Each row has a class, written after it.
[ 22  17  -4  -6  17  11  25  17   7 -18 -34 -27   3 -36   0 -15 -19   3
 -22  36   3  12  13  -7  -3  13  -6  25 -35   0   8 -42 -15   9  17]
ropi
[ 18   2  -5 -25 -18 -14 -16   4  -2  13  19   5  -3  28 -13  10 -44 -19
 -24  -9  12 -33  -5   3  41 -12  18 -26 -15 -10  12  22  21   7  21]
bipu
[ 12  11  -7 -15  33  19  13  18  18  -1 -16 -17  15 -30   5 -29  16  -9
  -8  40  15   6  -4  -4  -9  -7  -7   9  -3  -5   7 -29 -15   6  -7]
ravil
[-25   1  -6  17   2 -13  -1  25  36  -1 -10   0   3  -7   1  -2  17  21
  25 -10 -13 -16  -1  -4  23  19   7   3 -10  10  -5  22   2 -17  26]
dedo
[-21  30  -2  21 -13 -24 -14  32  14  15   1  19  11  -3 -17   4  28  20
   1 -21 -14  26  -7 -15   9  13   1  -5 -19  22 -14  31   2  -1   2]
fil
[-14   8  -8  -1  -1 -22  -6  22  18  10  -1  10  11  13  -9  20   5  11
  24 -14 -23  -7   3 -18  26  18  -7  14 -27  10 -12  28  -7   1   3]
ravil
[-20  12 -13  17  11 -13  11  36  -1   2   3 -12  -9 -18  -4 -11  17  20
   2 -26 -11  -3 -20 -26  24  36 -24  11 -28  27   6  29  -9 -17   3]
Pasak
[-20  10 -11   2   0   0  -7  29  38   5   9  -2  19 -11  11 -24   0  23
  -2   3  -4  -8  -4 -23  26  10  -7  15  -8  17 -16  17  -7   1  22]
dedo
[ 34 -17   5  15   7  -6 -10   8  32 -15  -5   8   4  -1  -3  23 -12 -45
  62  15   6 -22  26  24  13   4  38 -24  14   8 -34  -8  -9   8  15]
bipu
[-12  32  -5 -11  -9 -19   6  16  -8   0  -1 -17   0 -10  13  20  14  29
 -23  -5  -3 -31 -22 -24  31  18 -43  10 -23  41   5  26  -6 -19  13]
viru
[  3 -12   6 -34  15  -7  17  -3  24   0  -1 -17  13   6  -9  13  -6  21
  17  -1  -8 -21 -14  -4  27  10 -11   3 -39  10  -2  -8  -7  16  19]
zuvok
[-35 -33 -19  -8  60  16  61  19  39   1  -1  -5 -15  -1 -13   9  17  -1
 -31 -12  -3  13 -31 -28  -7 -28 -11  54  35 -48  38 -41   6  60 -17]
ravil
[ 17  18  -2 -15  -6  29   4  13  -4   4 -20 -10  38 -49  21 -48  28 -14
  43  28  33  29  -9  19  13 -33  -2  -3   5   1  33 -17  11  -1 -12]
fil
[ 16  -5  27  -2   4 -16  19  41  12  14 -38   2  21  -1 -17  46  42   0
  -4 -19   3 -32  -9 -20  32  13  18  -4 -60  17  24  17  -4   4   0]
zadub
[ 26  23 -27  18  17 -19  41  34  24 -25 -45  -8  31 -35   9 -26   9 -10
 -51  24 -11  41   9 -29 -20  22  13  37  -1 -12  -7 -55 -21   8 -17]
fil
[ 44 -10  11   0  29  -9 -13  53  11 -34 -20  -4  21  -2   2  12 -44 -41
  17  -8  18 -13  31 -36  18  28  53  24 -35 -14 -21  -7 -25  23 -23]
ravil
[-44 -22  24  14 -77  -3  14  23  47   3 -27   8  36 -37   1 -19 -12 -14
 -31  -7  -7  64  49 -10  -2   0  12  18  20 -13  -8  27 -27  52  -1]
fil
[ 16  11   6   6  -2 -18 -11   1   5  -3  17   8  16  -3 -18  -5  17  -8
 -17   8   7  23  -6 -25  12  -6   0   7  -5  17   5  11   0  18  -8]
zuvok
[  3 -42  14  23 -17 -27 -14  20  33  -9  -1  19  -6 -16  18 -31  -6  22
  20   5 -21  10   7 -17  11  -3  51  -2  13   1  -9  21 -21  17 -21]
fil
[ 19 102  29 -41 -35   7  -4 -17 -55  36 -17  11 -13  38  -4  39  -3   9
  19 -50 -11 -12  56  11  -2  23 -54 -31 -68   6 -13  43  -4 -56  15]
ravil
[-13 -23  -1 -22  -9  -2   0  15   0  23  -1   0   8   9  -8  20  20  17
   2 -12 -21 -12  24  -5   2  -9 -19  13   4  -2  15  29  11 -11 -17]
zadub
[-20  53  21  -7 -26   5  -7 -11 -13  18   1  17  12 -10   3  49  47  31
  11 -37 -20   1 -12 -18  29  21 -43 -10 -48  41 -13  39   0   1  11]
ravil
[  6  50  -6  -1 -13   7 -15  21  14  10  20  20  20 -32  17 -29  17   2
   0  -4  17  22 -26 -37  39  11 -12   7 -13  38  10  12 -14  11  -2]
Buro
[-26  20 -14  18 -11 -37  12  25  21  10   7 -12  21 -15  -1  16  46  36
 -33   0 -20 -10 -17 -12  14  21 -23  -6   2  54  -9  24  -8 -18   3]
Buro
[  5  14  19 -21  -9 -28  -2   8  15 -17 -23 -27  19 -45  -1  32   1  45
 -88   9 -20   7 -13  10  -2   5   4 -12 -28 -11  34 -16  -8   8  14]
Buro
[  5   2  -6  -4  23  15  18  22  -4  -3  -7 -23  20 -30  16 -52   1  13
 -48  27  15  29 -11  -6  -7  -7 -27  33  11   5   6 -28 -20  12 -10]
zadub
[ 21  34 -13 -14  -1   3  18  -1  25   7  -4 -13  18 -11  -5 -17   5   9
 -35  25  -8  19  11   6  -9   2 -17 -13   1  -9  20 -37   1   6  20]
ropi
[ 19  23   8 -28 -28 -16   6  11  -2  14  -9  13  22  12   0  16 -16  -6
 -25  -8   9 -19 -15 -24  27   4 -18  -7 -45  20  -8 -13   9  16  11]
zuvok
[-19   9  -6 -15 -27  -2  13  -5   2   7   4 -17   9  -4  -6  10   2  -7
 -22 -15  -6 -12  16  -4  10  22 -29  -5  11   3  -5  32   3 -25  -3]
bipu
[ 24  32 -23 -34  60   6   9  40  -2 -11 -23 -20  58 -16 -26  36  37  -6
 -72   1  15   6  -1 -14  36   7  11   8 -63  17   7  -4  18  40  20]
viru
[-13 -28 -10  53 -34 -12  -5 -39  32  -3  14  45 -28  35 -24  33 -17 -19
  37 -24 -39  16   6   8  -8  16  27  -2  33 -27 -13   0   2   5  22]
viru
[  3 -16  23 -27  15  -2  -1   5  29  -6 -26  -1   1  10  -7  62  13 -10
  28  -8  15 -65 -23  20  24   2  19  -9 -21  -5   6  16  -4  -9  16]
viru
[  5  -2  -6   3  -4 -12  21   0  13   8  -3 -14  21 -29  -9 -12   3   8
 -13  31  -3  28  -8  -4  -2 -11  39  -4  -7 -13   6 -33 -17  29  16]
Pasak
[  2  -8   8 -13  -9 -21 -37   5  -6  -4   9   8  24  -3 -10  -3 -26 -22
  73  -6  28  15 -40   8  37  20  14  -7 -18  -4   3  -4  -1  -2  -7]
zuvok
[-22  15  13   2 -15 -66  11  45  58  21 -36 -19  35   5 -33  81  32  -2
 -27  25   3 -61 -14 -31   0  21  25 -20 -38 -13  22 -19 -10 -15  45]
dedo
[ 18  22   1 -18   2   9  15  19  10 -16 -11 -10  25   5  -5  21 -15 -23
  15 -34  17 -13  20 -10  34  26  31   7 -25   2  -7   1   6  18  10]
ropi
[-34 -11  15 -35 -18  19 -14   3  22   0 -15  -2  38 -29   1 -69  33 -10
  30 -33  12   3  -7  -6  15   7 -23  25  -4 -28  42  56  17 -18 -31]
ropi
[ 10   3  10  14 -47 -18  20   3  29  13  -8  21   1  13 -19  39 -23 -10
  12  -3  -5 -26 -31 -16  25   0  37  -9 -40  18 -26   1  -6  17  19]
fil
[ 18 -12   5 -22  29   3  -7  11 -18 -16   8  -9   7 -30   9 -25  -8   2
   2  -2  10  -3 -14   3  18 -26  -1   7 -17  17   8   6   6  25 -17]
Buro
[ 39 -15  21 -45  13 -10 -30   2 -15 -34 -15   1  18 -24   6  22  -8 -27
  31   1  17 -28   0   9  33 -13  31   5 -25   4   4  18  13  21 -20]
ropi
[  8   5  20  -4  -9 -38  -3  21 -12   1  -6  -6  17 -30 -13 -12  10 -16
  19  -5   9  10 -11 -22  16  -7  30 -32 -40  12   6   3   3  43  -7]
ravil
[  5  19  -5 -21 -20 -11 -10  15   6  -4  -5  -6   9   2  -8  12   6 -18
 -11 -18   3 -26  42   0  -1  11  37 -20  12  -2 -21  40  20 -35 -10]
dedo
[  2 -45  13  38  15  15  15 -19  49   3  -4  23  19 -11   5 -22  18 -12
  28  32   1 -12 -49 -10 -15 -17  11  25  22 -23 -23 -40 -19  11 -12]
bipu
[ 19   0  -7  -8  35  -4 -37  44 -23 -21 -19   0  28  -7  -1 -13   9 -13
 -33 -17   6 -19   5 -22 -19  22  18  -2 -32 -13  -5   2  25 -28 -34]
fil
[ 14 -28 -14  19  10 -39 -19 -13  -1  -5   7  24  16  47  -6 -22  23   1
 -12  16 -11 -31 -19  12  15  -8  -3  15  10  28 -21  46  11 -38 -15]
zuvok
[-14  21 -14   0   6 -29   1  18  24  -5   6  -1  15  -4  -4  13  26   4
  23 -16 -13 -12  -3 -35  30  26  -9  18 -15  37 -18  32 -12   9  13]
viru
[ 12 -13  19  19 -15   2  34  25  48 -10 -28 -26  37 -59   5  11   7   3
 -15  33   4   0 -29 -13  -1 -14 -24  15  -2 -17  35 -51  -8  15   4]
dedo
[ -3   6 -12   6   3 -31 -27  43  21  -2   7   1  21   6   2   8  13  22
  -9  -1 -13 -26  -8 -20  24  10  -4  27  -6  41 -22  36  -4 -10   3]
zadub
[ 16   6  -5  -3  14  -7  10  15 -12   6 -16  15   8   7 -13  47   1 -23
  -2   0   3 -21  -1  -6  18  20  17 -13 -49  27 -16 -16  -5  10  14]
Buro
[  5  48 -19 -31  37  -1  -5  32  16   9  19 -24  10   2  -7  19  -3  29
 -21   6   0 -12   7 -10  30  25 -27  11 -18  26 -29  27 -20 -21   8]
bipu
[ 24 -33  17  -7  22 -12  -2   8  24  12  -1  23  18  25  -7  25  12 -12
  37  10   2 -62  -9 -30  32  -4  38  -6 -47  10 -20  16 -12  10   6]
dedo
[ -7  10 -45  -2  54  -5 -41  29 114  -3  23   9  36 -34 -17 -19  68 -18
  77  46   0  -8 -39  21   6 -34  27  -1  60   6 -14 -19  28  20  25]
bipu
[-23 -13  10   8 -15   2 -10   7   0 -27  -4 -16  -1 -18  -2 -29  -7  -1
   7 -36  -7  15  29   4 -10   3  17   9  10 -14   4  39  11  -1  -7]
fil
[ 19   2  12 -27  17 -25 -32  32   8  -4   5 -12  22 -27   3  13   9  15
 -18  13  13 -10  -9   5  36 -14  17 -16  -2   9   8  32   2   4 -16]
bipu
[-10  47 -12  -9   5 -13  -6  34  12  11   9   1  14   5   3 -18  -1  13
   0 -13  -3  -6  -7 -32  25  14 -31  19 -30  31 -24  25 -10   5   8]
ravil
[ 14 -34  12  -6  18  24 -21   6   5   9   7  20 -11  23  24  46  -1   2
 -20  23   8 -46  37  -1  32   2  33 -29   1  20 -21  10 -14  14  24]
bipu
[ -8  34  22   3  10   5  13  61  61  31   4 -31  23 -27   5   1  53  55
  25  22  13 -50  -7 -49   6   8  16   1 -35  48 -12  16 -37 -28   0]
Buro
[ 12  23 -12  -8  12   6  20  14  28   6  -7 -21  19 -21  -1  -8  20  16
 -35  30  -7  14   4  -6  -7  -4  -7  -1   3  -9  17 -25  -7   2   0]
ravil
[ -1 -22   2   0  21 -15  17  25   4  -1 -24   8  28   7   1  27  14 -20
  -3  -3  15 -36 -18 -19  20  17  28  13 -28   8  -2  -8 -12   3 -11]
Buro
[-21   6  -9  17  -3   0   4   7 -11   0   3  20 -14 -23  14  19  15  13
  -4  -7 -26  -3 -10 -65  24  33 -27  32 -44  40 -13   7 -22  22  20]
Pasak
[-30  21   6  33 -61  19  47  -8 -16  29 -17   0   6 -61 -12   7  31  19
 -51  24 -15  56 -13 -37   2 -20 -37  26 -37  20  30 -13  -6  35  24]
Pasak
[-15   6   4   1 -18 -18  -1  53  30   3  -1 -15  21 -31   9 -10  -6  31
  14 -28 -12   3  -6 -24  22   5   1  12 -16  -4  14   9  -3  15   5]
Pasak
[ 46 -23  28   0   4 -18 -24  11  23 -15  -3   6   8 -19  -7  28 -15 -13
  28  12  -1 -21  -1  18  18 -26  41 -22  -9  -2 -15   5   2  22  -4]
bipu
[-11 -15   9  20   0 -10  -1  11   7  -1  -1  20   5 -14   0 -27  26 -33
  35 -24   9   0 -10  -5  15  13  -8  -3  15  18 -26  36  -3  -1 -28]
bipu
[  6  -6  31 -16  -1 -19  -8   8  14  -8 -23   4  21 -50  -9  -6  21   2
  25 -18   2  26 -55   9   7  -2 -21  -6 -18 -38  59 -19  13  17 -27]
ropi
[ 14  -8   8  44 -11  -1  26  -7  23 -14 -36   8   6 -36  13 -38   1  -2
  -7  38  -1  28 -13  10 -26 -23  55  27  12 -24 -12 -48 -25  17  12]
Pasak
[ 11  -8  13  33 -46 -22  -2 -12 -31 -21 -14  21  14 -28   8  23   4  -3
 -10 -16 -21  12 -17  -5   5  -8  11  -7 -17  32 -28   2  19  23 -11]
fil
[ 13   0 -35  -7  43 -30 -11  13 -66 -30   7  -7  12   1  23 -51  -7 -19
  -7  -1   0  12  43 -10  21  -3   6  32  -4  38 -33  34  -5  18  -3]
Pasak
[-20   1   0  11 -38 -21  12   2  34 -15  10  -5 -26  -9 -19  -7  -1 -17
 -32 -21 -13 -21  -1 -23   4  18 -12   1  14  21   5  39  10   7   6]
ropi
[-10   0  -3   9  -6 -32  23  52  53  28  16 -11  -4   6 -23  96  22  77
 -37   5 -31 -35 -52  -3  41   8 -38 -20 -20  66 -17   6   7   2  16]
zuvok
[-13  57   1 -18  -4 -24  24  24 -15  21 -19 -27  16  -9   0  27  14  41
 -28  -7 -11  -7  13  -7  -2  23 -33  -8 -49  26  -3 -10 -14 -22  23]
Buro
[ 21  19  -9  -3  17  32  24  11  33   2 -14 -13  17 -50   4 -20  18  -3
 -26  36   5  28  -9  -4  -8  -4 -27  13  13 -16  13 -43  -7   0 -10]
bipu
[-10 -39   6  14   5 -10 -19  22  24 -16 -18   8  10   4  11 -23  -6   2
 -15  17  12   0   0  13   8  -8  51  25  25 -21   3  29 -18 -10 -15]
fil
